Below are the code and all the weights of a small trained network. Each question names an input and a target symbol and asks about switching units off, where a switched-off unit gives its printed mean instead of its output.

import numpy as np


def w(rows, s, z=0):
    codes = np.array(rows[::2]) - 128.0
    scale = np.full(codes.shape[1], s)
    scale[-1] = z or s
    return codes * scale


def f(y):
    return np.maximum(y, 0)


def softmax(a):
    e = np.exp(a - a.max(-1, keepdims=True))
    return e / e.sum(-1, keepdims=True)


def log_softmax(a):
    a = a - a.max(-1, keepdims=True)
    return a - np.log(np.exp(a).sum(-1, keepdims=True))


def net(x, mask):
    ids = ['Ωζθμξφ'.index(c) for c in x.split()]
    T = len(ids)
    res = E[ids] + P[:T]
    r = res
    for j in range(3):
        rows = slice(3 * j, 3 * j + 3)
        q, k, v = (r @ M[0][rows].T for M in (Q, K, V))
        z = softmax(np.where(np.tri(T) > 0, q @ k.T / 3**0.5, -1e9)) @ v
        o = O[0][rows]
        res = res + np.where(mask[j], z, o[:, -1]) @ o[:, :-1]
    y = f(res @ A[0][:, :-1].T + A[0][:, -1])
    res = res + np.where(mask[3:7], y, B[0][:, -1]) @ B[0][:, :-1]
    return log_softmax(res[-1] @ U[:, :-1].T + U[:, -1])


Q, K, V, O, A, B = {}, {}, {}, {}, {}, {}
E = w([
[144,105,198,170,81],'Ω',
[138,47,78,139,165],'ζ',
[102,43,180,30,165],'θ',
[128,147,74,118,39],'μ',
[41,92,118,196,131],'ξ',
[101,91,140,142,4],'φ',
],0.016)
P = w([
[46,70,67,16,38],'0',
[97,68,92,55,68],'1',
[148,64,104,113,111],'2',
[192,57,117,163,152],'3',
[233,55,127,212,201],'4',
[255,34,154,249,228],'5',
],0.0044)
Q[0] = w([
[115,159,96,97,173],'H0',
[111,3,107,159,86],'H0',
[168,61,132,105,112],'H0',
[161,192,159,89,123],'H1',
[139,138,96,145,149],'H1',
[120,168,152,136,138],'H1',
[104,60,137,151,143],'H2',
[102,100,91,137,151],'H2',
[110,71,132,174,111],'H2',
],0.035)
K[0] = w([
[137,176,149,110,47],'H0',
[186,114,221,191,242],'H0',
[32,146,184,154,151],'H0',
[76,4,110,125,81],'H1',
[95,173,175,121,115],'H1',
[73,81,127,159,160],'H1',
[195,200,168,136,139],'H2',
[204,139,170,150,89],'H2',
[183,143,193,194,158],'H2',
],0.02)
V[0] = w([
[127,110,34,66,230],'H0',
[242,110,64,134,67],'H0',
[54,155,4,161,111],'H0',
[248,133,50,141,108],'H1',
[105,39,202,152,114],'H1',
[235,100,141,123,90],'H1',
[119,119,177,180,176],'H2',
[174,144,7,190,81],'H2',
[61,76,20,114,234],'H2',
],0.014)
O[0] = w([
[121,124,165,251,130,138],'H0',
[47,29,152,125,126,51],'H0',
[217,88,227,156,168,153],'H0',
[98,91,239,80,84,65],'H1',
[192,127,61,85,133,247],'H1',
[150,130,193,56,143,117],'H1',
[108,130,118,167,199,154],'H2',
[247,191,133,154,51,95],'H2',
[118,232,229,74,173,153],'H2',
],0.011,0.012)
A[0] = w([
[151,1,162,118,183,68],'N0',
[198,224,98,114,55,3],'N1',
[122,53,102,230,213,161],'N2',
[147,193,133,207,68,69],'N3',
],0.01,0.0013)
B[0] = w([
[215,109,175,121,173,197],'N0',
[88,63,166,200,223,205],'N1',
[102,230,120,90,2,251],'N2',
[65,140,112,148,87,193],'N3',
],0.0096,0.018)
U = w([
[122,94,123,41,227,89],'Ω',
[76,103,254,81,109,254],'ζ',
[81,156,131,144,182,165],'θ',
[112,4,187,153,156,32],'μ',
[233,174,174,119,222,167],'ξ',
[176,66,111,110,130,101],'φ',
],0.0052,0.0024)

Each question gives the input, a string of symbols that net reads in full, and the target symbol t.
The units are the heads (3 rows each of Q, K, V and O) and the neurons (one row each of A and B). Each row of codes is followed by its name. A weight is (code - 128) times the scale printed after its matrix; where a second scale follows, it is the last column's (O, A, B and U).
mask holds one flag per unit, heads first, then neurons. A switched-off unit (its flag False) gives its mean, the last column of its rows in O or B, instead of its output. The means were averaged over made-up inputs and are rounded, as every weight is.
A unit's drop is (log p(t) with every unit on - log p(t) with that unit switched off) / (log p(t) with every unit on - log p(t) with every unit switched off).
top k neurons: the k neurons with the biggest drops, biggest first
which heads matter: for each layer, one digit per head in row order, 1 if its drop is at least 0.15 and else 0, layers parted by /
drop when u is switched off: that unit's drop, to one decimal
input θ ζ θ ζ μ, target ζ: which heads matter	010
input ξ ξ ξ φ, target μ: top 2 neurons	N1; N2
input Ω ξ ζ, target φ: which heads matter	001
input θ ξ Ω μ ζ θ, target ζ: which heads matter	110
input ξ ξ ξ θ Ω, target θ: which heads matter	100
input ξ ξ ζ ξ Ω, target φ: which heads matter	001
input θ φ ξ μ ξ, target μ: which heads matter	001
input θ θ θ θ, target θ: top 2 neurons	N0; N2
input μ θ θ ξ ξ, target ζ: top neuron	N0
input μ φ ξ, target ζ: top 2 neurons	N1; N3
input φ μ ξ, target μ: top 2 neurons	N2; N1
input θ ξ ξ ζ φ, target ζ: top 2 neurons	N1; N3
input θ Ω φ Ω ζ, target Ω: drop when H1 is switched off	0.6
input θ φ ζ θ Ω ξ, target Ω: drop when H0 is switched off	1.5
input θ μ ξ μ ξ θ, target ζ: drop when H2 is switched off	0.1
